Below are the code and all the weights of a small trained network. Each question names an input and a class and asks about switching units off, where a switched-off unit gives its printed mean instead of its output.

import numpy as np


def w(rows, s, z=0):
    codes = np.array(rows[::2]) - 128.0
    scale = np.full(codes.shape[1], s)
    scale[-1] = z or s
    return codes * scale


def f(y):
    return y / 2 * (1 + np.tanh(0.7978845608 * (y + 0.044715 * y**3)))


def log_softmax(a):
    a = a - a.max(-1, keepdims=True)
    return a - np.log(np.exp(a).sum(-1, keepdims=True))


def net(x, mask):
    res = np.array(x, float).reshape(1, 7) / 4 @ E
    y = f(res @ A[0][:, :-1].T + A[0][:, -1])
    res = res + np.where(mask, y, B[0][:, -1]) @ B[0][:, :-1]
    return log_softmax(res[-1] @ U[:, :-1].T + U[:, -1])


A, B = {}, {}
E = w([
[203,161,102,157,142,118],'x0',
[90,103,182,182,133,136],'x1',
[179,91,1,78,104,126],'x2',
[38,237,115,138,128,80],'x3',
[148,129,111,67,210,67],'x4',
[154,168,195,156,58,158],'x5',
[159,48,128,100,75,54],'x6',
],0.0087)
A[0] = w([
[2,89,163,145,156,150,123],'n1',
[162,70,95,139,195,146,61],'n2',
[207,109,98,86,147,183,84],'n3',
[160,54,84,128,188,139,100],'n4',
[112,196,160,177,115,179,86],'n5',
[73,105,120,146,174,77,83],'n6',
[105,161,123,231,118,204,96],'n7',
[135,212,94,139,156,88,253],'n8',
[71,135,153,130,194,65,75],'n9',
[77,85,120,136,62,168,68],'n10',
[199,75,57,104,157,134,121],'n11',
[205,74,40,107,137,143,159],'n12',
[159,110,200,129,101,86,93],'n13',
[132,121,149,107,126,229,80],'n14',
[130,65,87,141,195,126,52],'n15',
[75,124,142,147,156,63,72],'n16',
[114,177,125,38,149,135,158],'n17',
[149,185,73,38,89,49,88],'n18',
[59,138,188,138,111,88,34],'n19',
[39,82,117,104,74,186,78],'n20',
[88,51,112,139,52,109,25],'n21',
[143,19,93,171,33,132,147],'n22',
],0.0081,0.0049)
B[0] = w([
[96,168,33,62,170,115,213],'n1',
[80,81,158,131,133,131,167],'n2',
[109,141,95,103,173,173,183],'n3',
[54,31,136,135,132,185,195],'n4',
[117,160,183,225,108,184,193],'n5',
[54,57,46,73,196,105,161],'n6',
[156,177,179,153,115,221,197],'n7',
[158,156,109,149,67,109,243],'n8',
[93,44,88,84,140,57,185],'n9',
[183,116,162,167,58,152,145],'n10',
[37,85,69,117,212,171,231],'n11',
[55,74,67,88,221,100,254],'n12',
[198,128,160,179,84,139,168],'n13',
[85,156,80,77,139,136,141],'n14',
[56,47,128,101,148,166,162],'n15',
[99,60,73,67,168,100,162],'n16',
[146,148,141,114,60,65,180],'n17',
[190,196,66,83,111,114,211],'n18',
[52,65,106,123,136,135,177],'n19',
[203,165,172,151,44,156,151],'n20',
[101,32,163,95,109,165,147],'n21',
[122,2,174,89,99,100,231],'n22',
],0.0078,0.0068)
U = w([
[119,217,173,147,163,255,4],'0',
[157,224,75,86,144,79,201],'1',
[46,21,111,92,227,79,144],'2',
[209,53,245,136,42,128,39],'3',
],0.0073,0.0035)

Each question gives the input, the list of numbers given to net, and the class t.
The units are the neurons (one row each of A and B). Each row of codes is followed by its name. A weight is (code - 128) times the scale printed after its matrix; where a second scale follows, it is the last column's (A, B and U).
mask holds one flag per neuron, in row order. A switched-off neuron (its flag False) gives its mean, the last column of its row in B, instead of its output. The means were averaged over made-up inputs and are rounded, as every weight is.
A unit's drop is (log p(t) with every unit on - log p(t) with that unit switched off) / (log p(t) with every unit on - log p(t) with every unit switched off).
The circuit of an input: a set's keep is (log p(t) with only the set's units on - log p(t) with every unit switched off) / (log p(t) with every unit on - log p(t) with every unit switched off). Starting from the 12 units with the biggest drops (on a tie, the unit counted first), units are removed one at a time, each time the one whose removal leaves the highest keep (on an exact tie, the one counted first), for as long as the keep stays at least 0.8.
circuit, biggest first: the units of the circuit, biggest drop first
most important unit: the unit with the biggest drop
k most important neurons: the k neurons with the biggest drops, biggest first
drop of u: that unit's drop, to one decimal
input [3,7,-1,3,8,3,3], class 1: 4 most important neurons => [n12 n22 n11 n4]
input [3,-6,-1,0,5,8,6], class 1: circuit, biggest first => [n18 n4]
input [-2,8,2,1,-2,-1,6], class 3: circuit, biggest first => [n12 n11]
input [-3,6,-4,-7,-4,-4,-3], class 0: most important unit => n1
input [-4,-6,-7,-3,-1,3,1], class 0: circuit, biggest first => [n22 n9]
input [3,-2,-7,2,0,1,1], class 0: circuit, biggest first => [n22 n12]
input [0,4,-2,1,-2,0,3], class 3: 2 most important neurons => [n12 n11]
input [1,-4,3,4,-4,0,7], class 3: 2 most important neurons => [n22 n1]
input [3,-2,-8,3,7,2,8], class 1: 2 most important neurons => [n22 n12]
input [-5,-1,7,5,8,8,8], class 1: drop of n18 => 0.4
input [7,0,-6,-4,7,2,-4], class 3: drop of n11 => 0.2
input [-4,-1,2,8,-6,5,5], class 3: drop of n5 => 0.0
